Rows, each with the tier of its hidden value
[-173  -67 -116  142  -70  335   32  181 -125   63  -11  -79  -86 -192
   51   84  144 -168  -19   45 -297  301  267 -398  -37 -215  139   12
  212  448 -223  205   93  191  428 -314  339  -21  -37  -30  154 -266
 -166  192  123   99] | L
[   7 -174 -115  349   71 -179 -251  -98  -24 -179  -75  205    7   -1
  147  151   43  -58 -262  -96   -8 -106  176  214  -68  365   -4    4
  -53    1  148 -214  -40 -291 -109   45 -192   60 -207  394  131 -390
  -81   48  -12 -280] | C
[  27   40  169  332 -171   68 -254  -20 -187 -282  106 -371   93   44
  -72    1  245  -51 -183 -152    3   35  196 -224 -186  -53  105 -222
  -65  -84   99  332  135   32 -236   37    9 -106   51   22 -102  -10
  -61 -354  234   48] | X
[ -78  170   71  371  -84   30 -490  -58   18 -199   90  -21   59  104
   28 -202  134  -34 -286  -60  359 -235  -56 -236 -103  -97  207 -170
  -40   33  166  109   -2  -27 -237  134  211  -88  209 -155   -6  -97
   20 -173  248  173] | W
[-202   63  154   38 -281   76  197  111 -335  163   52 -151 -262  210
  -80 -571   67  184  323   53   85   96 -408 -379 -263 -362   31 -181
  365  175 -217  -32 -110    3  220 -557 -428  227  162  102  170  152
  250  333 -202  186] | L
[ -17 -170 -229  355  -94  186 -112  -23 -307  -39 -373 -140   39 -118
 -395  279  146   58 -120 -292  -99   -4  376  -93   11  189  124  -48
  -64   94 -270  234  151   90   73  -84  -65  177  -62  208  131 -377
 -137  210   75  -13] | F
[ -92  289 -263  326   42  139 -387 -119   31  -96  -54   90   19   49
  -14 -264  -28  164 -321 -201  257 -152  -98 -110  -89  -38  146 -402
 -172   80  -36    8  -31 -181 -149  110  251   53   30  -76 -166 -214
  118  -77  415  287] | G
[  32  -89 -272  437  397   40 -109  -14  225   55  -74  194    3 -279
  254  327 -207  -83 -401 -217 -178  -10  144   81  -29   95 -179   76
 -129   86   77  -95 -306 -336 -197  149  -49  161 -344  351   49 -491
 -111  211    8 -154] | C
[  96  -38  -95  346   62  104 -161  -72 -121 -252    4 -320    2   -8
  -85  273   99  141 -212 -290  -55   84  199  -90  -11  -42   34 -319
 -165  -50  -92  203   99 -150 -232  122 -158  111  -28  183 -165 -255
  -94 -204  114    8] | A
[-118 -216  -34  105 -108 -101 -215   50  197 -143  -91   42 -162   94
    8 -111  -31  180  -90  -96  582 -343 -198 -141   27  143   48  155
  127 -148   54   18  178  221  -49  198   71 -160  611 -356  314   61
  -33 -175  -76  103] | H
[-125   25  138  334 -158  -87 -408  -88   14    7   95  379  -34  110
  247 -144 -110 -376 -141   71  205 -133  -12  -40   20   92  162   99
   -6   87  247  -75  -52   73   -9   91  121   -4   87   91  243 -170
 -165  173  125 -188] | G
[ -97 -299  -42   80  -73 -151 -222   92  131 -193 -169    2  -63   23
  -56 -145  192  225 -161  -71  476 -427  -19  -14  -93  431   25  300
  156 -156  170  -41  123    5  -13  201  130 -237  360 -274  265   31
   -1 -133  -48   99] | X
[ -50  146   79  214 -307  -45   42  -11 -162  -58 -113   -3  180  -39
   -4 -282  -24 -316  -11  -66 -133   65  258 -138 -308   32  -40   47
   33 -136  193  358   76  395 -115 -148  113 -210  -76   27   81  166
   53 -262  281 -125] | M
[-163   64 -352  396  179  255 -232  -54  163   49  -75  172 -133 -103
  227   93 -270  107 -418 -222   46   55 -164  -85  -76 -193    0 -383
 -120  171 -203  -12 -104 -142   28   -6   30  183   41   43   35 -309
   51   98  178  191] | L
[  12 -169 -102  195 -249  -96  -32 -156 -451 -167 -231 -155 -143  268
 -394  -19  108  303  144 -260  138  -64   31   99  -19  287   92 -290
  -31 -147 -250  -31  212  -70    7 -121 -564  289  103  379   86 -148
   21  125  -95 -132] | F
[  24   12  -44 -233   79   80  389  207  -43   -2  278 -254 -195  -35
   -4 -155  139  -45  416  102 -215  247  220 -375  117  -73  -31  236
  265  190   -7  126   31  114  282    3  443 -114  -17  -49  -72  -11
 -229  103   82  -42] | X
[ -32 -269  -78  -29    9 -144   98  177  205 -260   95 -213 -155  -42
   27   -6  107  145   47  -70  220  -88   11 -223  -98  229 -128  192
  229 -135   62   40  228  218  -49   38  185 -346  396 -206  269   22
 -125 -445  -25  -63] | A
[ -48   57  253   18 -345 -122  160   42 -385   -1 -165 -219  -10  220
 -180 -662  218  257  232  -25  159 -139 -178 -126 -341  -94  -16    4
  259 -139   86   86  -97  -99  -60 -298 -522  101    7   52  -30  340
  386  101 -187  171] | M
[ -83  300  -94  -48 -139  138  108   41 -196  -30  151   43  -45   54
  112 -348   97 -177  238  151 -234  330  199 -328   19 -284  180 -169
  166  380  -66   76  101  135  306 -274  398  -42 -139   11 -136 -139
  -30   28  296   35] | A
[  54   55 -384 -129  297  -71  232 -108  450  -90  269  191 -321   65
  481   31 -616   77   20 -185   45  186 -103  184  225  116 -279 -174
 -220 -291   85  -30   73   51   -3  586  299  -74  183  -67 -205   96
 -181 -298  285 -177] | G
[  57 -248 -159  371    1   50 -184  -21 -234 -257 -290 -217  116 -134
 -163  329  307  159 -319 -266 -170   -2  414   78 -132  280   46 -115
  -74   27  -84   96  123 -259  -84  -65 -244   74 -251  302  -12 -399
  -39  -84   16  -42] | A
[-179   -3  -94   40 -229  -18  -26  -24  106   78 -298  293  -94   82
  188 -395 -291  119  -75  -84  365 -174 -227   24  -82  -46  -19   40
   69 -144   47   86   67  242  104   63  -59  -29  344 -326  142  267
  231  -21    4  189] | H
[  31  -38 -172 -292  167  -80  311   41  412 -151  339   56 -292   43
  542  -38 -375  -20  137   13   -7  233   26   32  192   39 -221   74
    4 -209  201   81  162  191  159  495  442 -280  253 -268 -154  262
 -206 -390  189 -139] | X
[-103  170   28  146 -181    7  -31  -37  104   45  109  344   40  -54
  432 -176 -321 -567  -58   66 -183  219  218  -61  -65  -29  -19   89
  -41    3  274  229   54  418   95   76  430 -225  -54  -40   80   84
 -158 -153  387 -233] | G
[-116   15 -374  -68   46    5  219  -62  416   43   -3  379 -261  -12
  490  -44 -697  -66  -31 -139   79  182 -124   98  105  -11 -222  -86
  -99 -206   -7   98  164  426  167  301  278 -132  338 -239   81  184
  -68 -264  232 -106] | F
[ -94 -169  130  350 -121 -163 -453  -47  -55  -19  -98  210  -56  146
 -137 -123  103  -64 -110  -28  512 -490  -83  -45   39  311  182  292
   72  -24  190 -128  -87  -46 -110  172  -65   74  258   52  365 -191
 -114  353 -116  -85] | X
[ 142  -59 -236  -41  268 -122  177 -119  182 -262  376 -107 -317  151
  317  181 -295  170   65 -199  -80  251  -11  180  167  178 -219 -318
 -195 -256   28 -100  106 -213  -85  422  -43   34   37  249 -254  -63
 -223 -305  148 -278] | G
[  -3    6 -185 -243   56  -37  319   30  348  -58  162  191 -200  -16
  505  -47 -432 -165  142   26  -62  252  132    6  201  -38 -170  149
   13 -141  167  179  185  385  211  388  465 -259  219 -291  -74  235
 -185 -303  197 -157] | C
[-138  204   66  302 -363  126 -176  -31 -120  -25  -33  178  152  -58
  162 -125  -98 -554  -91   28 -158  218  309 -271 -121 -200  166  -59
   -2  143   93  389  198  571   72 -181  367 -195   32  -73  150  -35
 -117 -211  394 -112] | H
[-102 -391  -28  475  -20  -57 -329   -1  -15  -31 -174  204  -68  -92
   82  331   11 -130 -308 -115   82 -145   87   51  -51  286   36  159
   48   93    1 -135  -15  -80    0  -84 -288  113   36  310  463 -445
 -183  240 -198 -242] | F
[-133   72  163   74 -316 -107 -192  -16 -308  -84 -236   27   23  258
  -38 -706  330  340  -25   62  355 -302 -217  -12 -283  -32  177  -82
  230   35  127 -126  -80 -338   43 -234 -376   95   12  -70  -63  168
  461  147 -124  335] | M
[ -50   -7   93  257 -408  143  -71   -6 -349  -84 -252 -171  145  -29
 -191  -23  134 -193  -24 -133 -118  117  377 -208 -128  -65  154  -40
   10   -1  -52  482  262  413   52 -160    7  -55   47  -31   71   30
  -43 -129  177    9] | H
[ 113  -72  300  -85 -174 -196  362  118 -317 -291  346 -722 -178  245
 -216 -321  332  274  430  -74  -24  129  -94 -302 -297  -12 -164 -134
  262 -269   41  134   88  -54 -213 -218 -433  -83  130  203  -75  299
   58 -364 -132  -93] | W
[ -15  -81 -110  381  205 -136 -155  -59  205   21   63  359  -18 -130
  340  165 -257 -335 -263  -72  -93  -42  123  128  -44  249 -143  182
  -82   -7  257 -138 -224 -115 -153  162   41   14 -224  354  205 -335
 -194  139   68 -375] | W
[-148  184 -190  240 -234  309 -111   12 -236  -13 -133   30   82 -110
  -76  -48   77 -262  -63  -42 -241  268  368 -331  -55 -181  240 -205
   22  349 -200  325  219  365  275 -276  445  -51  -65  -36   38 -248
  -99   -5  416   84] | F
[ -75 -358   31  200  -52 -142 -182  146  104 -138 -112  -55  -70  -55
 -119   46  188   59  -91  -69  386 -352   19 -189  -63  312   10  395
  223  -59  105   -7   93  143  -90   46   40 -188  376 -135  450 -136
 -137  -58 -176  -53] | A
[ -26 -287  -52  346  114 -120  -77  143   50    1 -101  -30  -11 -191
 -207  149  139  -86  -80 -125  114 -272  132 -204 -117  342  -93  439
  181   29   76  -47 -127   37 -184  -71    9  -55   34  207  468 -369
 -200  184 -151 -216] | C
[  94  -16   47  107  -59 -185   97   29  -92 -384  288 -569 -103  163
 -272 -129  193  203  161 -219  153  -31  -32 -270 -248  179 -137 -215
   58 -339   41  168  184  112 -386   10  -69 -216  276   97   14  115
  -64 -587  149 -124] | W
[ 132 -111   99   94  -92 -131   69    0 -223 -490  240 -652  -69  166
 -102  -20  332  316   24 -213  -61  137   94  -77 -287  157 -105 -388
    8 -299   32  147  235 -193 -277  -33 -327 -137   41  208 -203  100
   21 -640   92  -66] | X
[ -70  290   76  -17 -213  -16   -4  -37 -355  -26   96   12  -89  291
  -51 -610  206   85  296  139   84   33  -92 -220  -35 -230  222 -201
  198  244   -9 -105  -53 -165  158 -258  -59  165  -74  109 -156  -23
  175  256   59  119] | C
[  32  132 -182  398   73  232 -238  -40 -167 -115 -145 -155  161 -145
 -143  133  193    0 -291 -208 -157   41  365 -169  -45  -86  147 -200
 -136  191  -68  236  -23 -157 -114   24  164  103 -266  130 -195 -382
  -39   35  272  138] | C
[-149   95   43  252 -230  -24 -258  -94  -41  -10   64  390  -52  111
  316 -144 -172 -383  -57   98   49   93   32  -82   26 -100  174  -79
   30  178  100  -21   81  218  131  -96  104   -1   82   80  198 -161
 -107   55  153 -184] | H
[ -27 -295    7  400  204 -105 -132  149  128   12  -16   35   15 -255
   43  194  121 -173 -241  -74  -29 -202  146 -111 -186  319 -141  442
  152   68  204 -101 -254 -163 -181  -39  -12  -59 -160  281  389 -386
 -184  199 -143 -231] | W
[ 174 -117  127   56  -58 -135  139  -39 -265 -376  232 -571 -151  236
 -127   37  218  296  184 -191  -23  133   56  -66  -69   41  -72 -298
    9 -263  -14  114  164 -189 -229   55 -456   61   74  275 -204   62
  -43 -337  -83 -133] | C
[  46  -80  267  217 -262  -50  -64   28 -250 -332  171 -540    4  120
 -112  -80  279   67  -11 -169   -2   89   81 -215 -302   34  -16 -235
   33 -231   76  290  206   50 -261 -102 -254 -147  131   96  -32  144
  -21 -503  105  -30] | G
[  36   85 -234  239  234 -117   15 -165  210  105  126  422 -136    1
  288  101 -530 -319  -31 -123  -63   40   64  161  173  179 -160   72
 -204 -103  170  -90 -197   27 -108  364  134  134 -132  343   57 -232
 -254  237  175 -423] | W
[-232  228   34  269 -341   87 -394 -118 -249   50  -56  298  -93  272
  -10 -438   -4  -84    8   70  340 -102 -212 -231   12 -243  368 -274
   83  287 -101  -62   46  106  180 -228    1  191  239  -30  154 -144
   93  303  124  151] | F
[ -47  175  -73  -47  -33   -5  374  145 -254   84   93 -271 -136   46
 -240 -582  162  233  368  -56 -110  100 -155 -338 -306  -44 -130  -97
  277  106 -127  -71 -161 -142   23 -449  -95   73 -175  228  -26    1
  185  139   59   96] | G
[  -3  212  178 -128  -86   21  309  121 -341   91  226 -285 -188  212
 -143 -588  231  162  511  122  -22  105 -159 -411  -47 -363   55   -9
  335  214  -47  -22 -201 -181  122 -288 -159  210  -73  132 -157   84
  132  379 -136  136] | M

Part 2:
[-227   35 -125    4  -55   87 -185  202   75 -135 -125  -20  -11 -286
 -280  263   17  156  326 -161 -185   39 -173 -226  -74  125  -20  253
  118  275  -16  -49 -187  183 -115 -199  -73  163  439    6 -100 -246
  233 -262 -148  -54] | fisog
[  26  131  351  -51  -60 -156   98  192 -135   41 -341 -264  252 -192
  -76  -54  -86   85    4  -62  -20  -60  -75   50 -244  -20 -110  114
   43   99 -349   47   70   54 -350   15   96   52  -12  219 -302  -92
  -70  -28   65  -84] | Kinuz
[ 156 -111  141  140  155  401 -250 -150  274 -142 -157   34   43  299
  -24 -218  -67 -228 -127  200  140  -15   51  526 -223 -189   44 -621
  -59 -588 -190  103   49  250    7 -286  141  -70   89  -38 -221  115
 -309  585   31  290] | pidi
[ 254  103   19  -59 -274  122  286  557 -101  203 -222  125  283 -234
 -403 -142  -27   27   84  -31 -115  -33   50   70 -120  129   69   55
  105 -127 -141   44   62  -41   43  278  -29 -162  220  -82 -150  -54
  -45  -64   18  152] | sunaf
[-337   -2  257   70  284  101 -154  -50   56 -210 -249   35   67  121
 -130 -149 -160 -315 -180   82 -134  -30 -210  163 -186 -136  -43 -253
 -194 -163 -129  123   13  182   -1 -280  -99   24 -331  116 -165   76
 -154  162   16 -157] | Ren
[  42  201   50   82 -188   60   77  583  -93  -90 -243   43  114 -395
 -251  134 -144  123  362 -261 -115   22  -96 -129 -180  194  153  438
  144  294 -183  -90  -50  209  -16  -49   72  -47  383   24 -263 -111
  208 -223 -106   10] | lakof
[  26  246   66 -179 -218  160  154  426 -145  -32 -161   50   92  -50
 -236  -96  -70   22  317  -51  -62   70   19  219 -256   79  105 -103
  182   56 -161  156 -141  103   26   76    8    0  388  -98 -197  -11
  -99   41 -104  113] | Ren
[ 104  333 -112  223 -273  102  122  709  133 -242   16  545  125 -385
 -308  202  -95  -64  369 -332 -267   88 -191 -222 -166  160  206  406
  157  351  119 -281  -65  242  305 -102   58   27  416  -98 -134  -94
  201 -204 -190  177] | sunaf
[ -43  -37 -124  -37   -5  -53   18  372 -116  -42 -289  -69  235 -111
 -163   74    6  123   82   79   50 -162  -41 -322   65  108  189  332
   28 -249 -122 -126  143   15 -148   85 -229    8   83  137  -66  -46
  188 -383  -37  103] | lakof
[-358 -136 -151  -78  101  -82 -186 -139 -227   56  149 -360 -108  325
  152  340  280  412  141  191  317  -92   38 -232  282    8  260   -9
  -57  -60   -3  -10  185 -116 -281   46 -242  300  138  -27   63 -139
   -4 -279 -261  301] | ler
[-175  -53    7  261   76  185 -106  -72  105  -14  245  261    8  187
    3  214   72 -133 -310   20   51   52 -109   43  115 -165  220 -276
 -305  -76   70  -84  348   87  200  -37  -99  153 -248   28    3  -66
 -170  152 -139  149] | fisog
[ -74 -136  123  186   -8    6   16  165   34  131 -247 -225  110 -289
 -176  283  -24  170   42 -218    3  -94  -36 -296  -10   79  124  276
 -154   57 -258  -56   46   69 -203   66 -182   69   48  145 -182 -217
  240 -319    6  -79] | Sezef
[ -77  105  528  -23  200 -152  140  -77 -163   86  303  269   85   25
 -198 -157 -186 -196 -291  216 -236   72 -143  472  -61   52 -318 -219
 -333  366  227  114  235 -202   27 -178  223  -75 -612 -305  -74  163
 -626  478  -20    9] | Ren
[  22  -12 -185 -388 -168  178  150  348  -47   98 -162 -184  270  -11
  -10 -239   97   78  107  206  133   59  213  214  111  136  115 -150
   65 -314 -205  123 -246 -127  -90   29  -95  -32  340  115  -75 -149
  -41 -114  -68    5] | pidi
[-281 -152   35   12   46 -165  -20  -63 -291  256  246 -405   -7  181
  236  296  224  422   59  226  344 -141  109 -272  308   18  310  168
 -148   -2   23   24  320 -187 -284  220 -232  163  -86   -4   30 -117
   -9 -275 -171  234] | Ren
[ -24   -5 -205  -95  -76  111   28  341  204 -127  -83    1  107 -144
 -104  139   72   40  326 -116   -3   31   81 -125   63  226  179  103
  -44   -6  -79 -184 -417   30  -64 -209 -188  165  377   17  -49 -148
  207 -276 -191   45] | ler
[-425 -150 -202 -498  167   31 -135  -24 -274  -65 -390 -369   24  239
 -265   17  104  168   55  206   39  -41  -16    2  130  124  -34 -227
  -49 -254 -257  175 -148 -132 -337  -45 -364  217  122   84   31  -79
  -37 -311 -121 -102] | ler
[-226 -141 -270 -236   -7  148  158  313  155   51 -171    8  164 -296
 -260   59  -44  133  243    6  -77   45   47 -270  162  249   59  199
  -11 -153   48  164 -435 -174  162  -18 -389   -8  443  -49   15 -367
  291 -609  -29  -82] | Kinuz
[  22  114   89  -36 -119  113   60  354  100   -9  -35   83  -19 -396
 -419   55 -146  145  626 -118 -262   31  -28  -13 -267  277  -97  255
  221  325  141  139 -437   79   14 -140   13  -73  606 -396 -169 -127
  106  -97  -84  124] | Ren
[ 106  -67 -394 -162 -311  170   15  283  130  220  -15 -146  307  -37
   25 -136  416  212   -3  181  117   29  140   19  260    1   63 -138
  206 -345  -90  -63  -59 -147 -123   76   27   54  500  172    4 -365
   21 -152 -105  212] | sunaf
[  49 -114   23 -336  297  151 -101   30 -202  -86 -288  -10  146  202
 -225 -452 -220   60  -72  568   95  -30    9  515    5  110 -225 -249
  121 -575   -5  326  141 -162   22 -252  190 -342  157 -260 -127  100
 -425  235   78  320] | lakof
[  27 -215  176 -450  204  105   73 -113 -269   55 -722 -313  204  224
 -380 -189 -182   57 -391  171   99  -19   49  460  -69   25 -242 -559
 -184 -573 -609  324  141 -193 -298   74  -99  -22 -106  143 -198    2
 -368   49  201  -73] | Sezef
[-158  -28 -253  -42 -156  129  -45  280   27   75 -112  -32  156 -131
 -190   55  209  121   38   -8  -77   19  -72 -159  137   34   68   50
   83  -60  -68  -36  -12   -3  -39   26 -109   82  293  128  -22 -286
  128 -275 -113   12] | sunaf
[ -59 -255  -49  -97  310  446 -237 -169  189 -231 -314  119   -6  383
 -298 -142 -146 -296 -176  244   39  -27   33  412  -96  -51   51 -685
 -234 -740 -167  160  -57  143   71 -247 -225  -21  -39  -93  -55  191
 -245  330   33  126] | pidi
[ -12 -174  291   48  229 -224    2 -143  183   53 -249 -316  304   45
  100 -115   43  -21 -184  195  111 -229    9 -106  -38  -99 -114  -47
 -169 -398 -172  -38  -10 -113 -398 -112 -143   95 -297  204 -139  -59
  -65  -71  134   61] | budet
[ 203   29  178  -13 -220  141  294  227 -207  158 -145  -29 -118   91
 -414  484  -68  252  298 -374  113  -13  184   34 -210  160  337 -228
 -174   86 -355   48   45    9  -99  448 -296  224  269 -275 -150   61
  -68  -89 -114  308] | budet
[ 315   46  335  -68    6   20   42   68  -97   27 -237  -44  261  202
 -170 -269  -68 -165 -177  252   55 -156   64  416 -295  -96  -55 -377
  -54 -413 -253   15  263   71 -311   78   77  -46 -251    4 -202  298
 -414  501   91  229] | pidi
[  66   78  164 -245 -161   87  292  221 -231  248 -234   14  196   52
 -434 -134  -45    9  -33   79  -77  -44   45  192 -227  -15  -25 -322
   27 -220 -176  305  103 -114  -33  435 -214  -11   47 -130 -107    3
 -254   33   66  123] | pidi
[ -53   82  110 -275   59 -227   85  180 -336  -22 -114  110   88 -144
 -477   74 -118  244   67  110 -240   11 -188   50    8  257 -344  178
   43  308   82   43  164 -243 -166  -54  103    5   50 -267  -36  -22
 -265 -138  -40  116] | sunaf
[-298 -205  229  364  388   -7 -280 -264  -11  -96   98   62  -88  124
  -41  324  -98  -44 -335   53   36  -78 -216  -80  124  -74   89    4
 -445   34   37 -119  476  101  -38 -236  -67   91 -530    1  -56   48
 -136  100  -71   53] | Sezef
[-279  141  533  213  171 -193  -36   56 -230  104  201  -24   23 -141
 -111  -69  -97 -111  -79   64 -224  -42 -233  138 -119   18 -131  180
 -215  555  122   26  236   41 -136 -189  180  -61 -549 -127 -177   92
 -284  287 -113 -109] | ler
[-311    4  235  134  100 -171 -124  -50 -107   -4  318   -2  -75 -100
  -85  371   47   42  -22  -64 -160   15 -161  -87  109  116  -15  176
 -357  624  123 -203  152   21 -257 -200  -21  241 -401  -48   -2   16
 -112   58 -217 -147] | Ren
[  16  133 -254 -118  -56   -9  -26  386  271 -315  -33   82  342   15
  262 -147  164 -161  106  130  101    9   35  -43  113   48  188   63
   32 -242  -41 -359 -282   64  -87 -385  -20  177  167  307  -42  -67
   88 -122 -192   82] | ler
[ 204 -146  -63 -313 -157   89  290  177 -181  324 -378 -250  253   78
 -249  -47   87  334  -98   94  210  -33  205  129   92   71   15 -286
   38 -491 -380  228  106 -324 -144  399 -145  -15  332    6 -105 -228
 -151 -248   92  259] | sunaf
[ 312  141   78 -181 -270  201  261  438 -194  168  -97  103  150 -117
 -353  -77 -104  105  178   -2   -5   64  138  343 -174  172   73 -117
   94  -18 -158  136   44  -26   36  226   83 -127  349 -226 -184   11
 -216  158  -46  236] | fisog
[ -55  -80   29 -203   12  -47  -61  121 -154   14 -237 -214  188  -47
 -219   58   43   38  -75  104  -32  -92   -1    8   24  115  -26   14
 -155  -61 -244 -105   76    9 -430   -7 -149  129 -156  176  -61   47
  -47  -34  -44 -140] | Kinuz
[ 155  -73  253  331  107  436  -52 -101  361  -66 -276  243   31  268
 -275  -94 -163 -333 -128  -39   18  -83  -24  286 -445 -308  138 -681
  -88 -677 -187  218   78  295  245   49 -155  -34   49 -131 -236   91
 -202  410  137  355] | pidi
[ -93  138  264  126  157  -77 -188   82 -163 -197  449  313 -100   40
 -157  130  -90 -169   52  147 -204   19 -155  271   -9  183  -13   79
 -295  549  308 -275  237  127 -118 -393  212   48 -461 -313   -8  371
 -379  513 -281   87] | budet
[ 139  -12  180 -166   -3  -34  211  243  -14   87  -70  -64  181 -155
 -153  -86 -119   93  201  105    3  -32  134  134  -46  233  -41   75
  -58  -29  -38   70 -197 -159 -128  -49  -21  -86  120 -178 -130   -7
 -111  -37    5  112] | Ren
[ -34  -40  -98 -181   70  -31  -26  208  151 -102 -126 -104  293  -42
   66 -234   47   -5  153  320   60 -104   56  -54   50   82    0  108
   94 -365   43  -31 -238  -59 -162 -225  -98  -20  174   80  -50  -66
   45 -149  -21  106] | Ren
[-221 -179  255  217  159 -390  -86 -131 -354  233  110 -442   26    4
  172  427  144  493 -164   83  248 -186  -74 -361  320   32  100  419
 -252  252  -90 -158  608 -191 -467   95    2  144 -365  107  -69 -130
  -35 -287  -89  147] | sunaf
[ 171    4  337  320   85  384 -125   16  228  -83 -243  -61   78  273
  100 -280 -101 -297  -83   44  203  -59   72  492 -359 -270  240 -548
  -62 -552 -358  115   70  358   38 -170  141 -121   -8   72 -365  149
 -235  578   41  259] | budet
[-190  -38  285  323  311 -107 -266 -190   69 -194  251   56   27  108
  265  145  -51  -96 -265  153   95  -30 -175   67   97 -101   50   50
 -330  128   90 -224  369  120 -108 -434  182   97 -487   99 -108   69
 -220  272 -114   79] | Kinuz
[  77  131 -108 -244 -201   58  242  446   11  -99 -187   37  275  -52
   -6   22   11   -6  100  -77   89   75  117   34   16  120  218  -35
  -45 -117 -268 -113 -187  -27  -42   26 -142  154  223  213 -103  -92
   36 -222  -99   -8] | pidi
[ 160 -118  410  383    1 -263    9 -150  -31  325  269 -301  140  -51
  257  311  151  284 -206   33  268 -172   59 -132   96  -89  107  185
 -265  144  -81 -218  514  -73 -421  124  124  131 -348   85 -158  -89
 -141  122  -23  267] | fisog
[ -26 -121 -116   93  137  456 -306 -148  329 -214 -158  148   -5  426
 -140 -135   55 -260  -37  214   76  -55   -8  281 -197 -244  138 -691
   18 -743  -59  110  -29  272  105 -177 -154   71  210  -68  -69   83
 -172  370  -31  350] | Ren
[ 241   82  116 -237 -127  426  171  127 -269  212 -310  292   55  281
 -732 -326 -139  -50 -144  178 -127   63  -15  689 -365 -102 -168 -817
  189 -482 -158  537  309  -57  269  400   59 -221  290 -444 -160   82
 -605  474  105  443] | lakof
[  12  -61  294  435  177  253 -268  -18  299 -167 -121  -94  121  178
  267 -182  -38 -363 -185   78  174 -110   -4  256 -190 -259  279 -275
 -215 -420 -264 -122  124  412  -88 -342   98  -49 -302  275 -292  161
  -90  486   -8   59] | Ren
[ 274   33  220 -145 -136  -36  423  215 -124  316  107  -35  153 -117
  -51   12 -111  376  187   82  202   51  219  184    5  178   12   21
   46    1    6  255   15 -351   83  234   90 -125  376 -338 -163 -207
 -235 -104   25  420] | Kinuz
[-107  -32   96  161 -157 -131  -17 -254 -178  206  154 -188 -104  261
  -34  718  297  431  -88 -217  223  -61  -43 -294   29 -202  209 -214
 -151  175 -190  -91  513  -31 -330  449 -236  556   31   46  -11 -206
  -96 -161 -156  346] | Kinuz
[ -22  105   29 -183 -113   84  113  448 -350   18 -386   28  103 -152
 -542   29 -144   98  150  -68 -164  -26  -89   26 -163  178   35  108
   77   45 -230  110  124   52  -71  196 -112  -63  174  -79 -154   30
  -27 -153  -37    6] | lakof
[  42  -63   23  174   67  439 -168  -68  247 -177 -351   66  -51  408
 -213   44   -4 -208   -2  -98  127  -55    9  229 -326 -243  263 -703
  -53 -634 -343   92   -9  325   71  -11 -220  164  221  -11 -189   73
 -108  265  -31  337] | ler
[-159  -43  190 -325  212 -122   86  -84 -148   44 -417 -282  288  265
  -54 -340    2  -21 -272  314  102 -100  -31  202  -61 -123 -191 -372
  -33 -495 -279  261   44 -224 -234    8 -128   52 -181  159 -131  -66
 -306  -47  106   50] | ler
[  54   55 -118  -94  -43   60  -39  201 -169  -70   44    7  178  206
  181  -36  104  113 -150  230  267   52   41  226  202   -7  195 -108
  -18 -204 -126 -127  340  -39  -43  -89  178   31   63  138  -79  -25
 -238   98 -160  272] | lakof
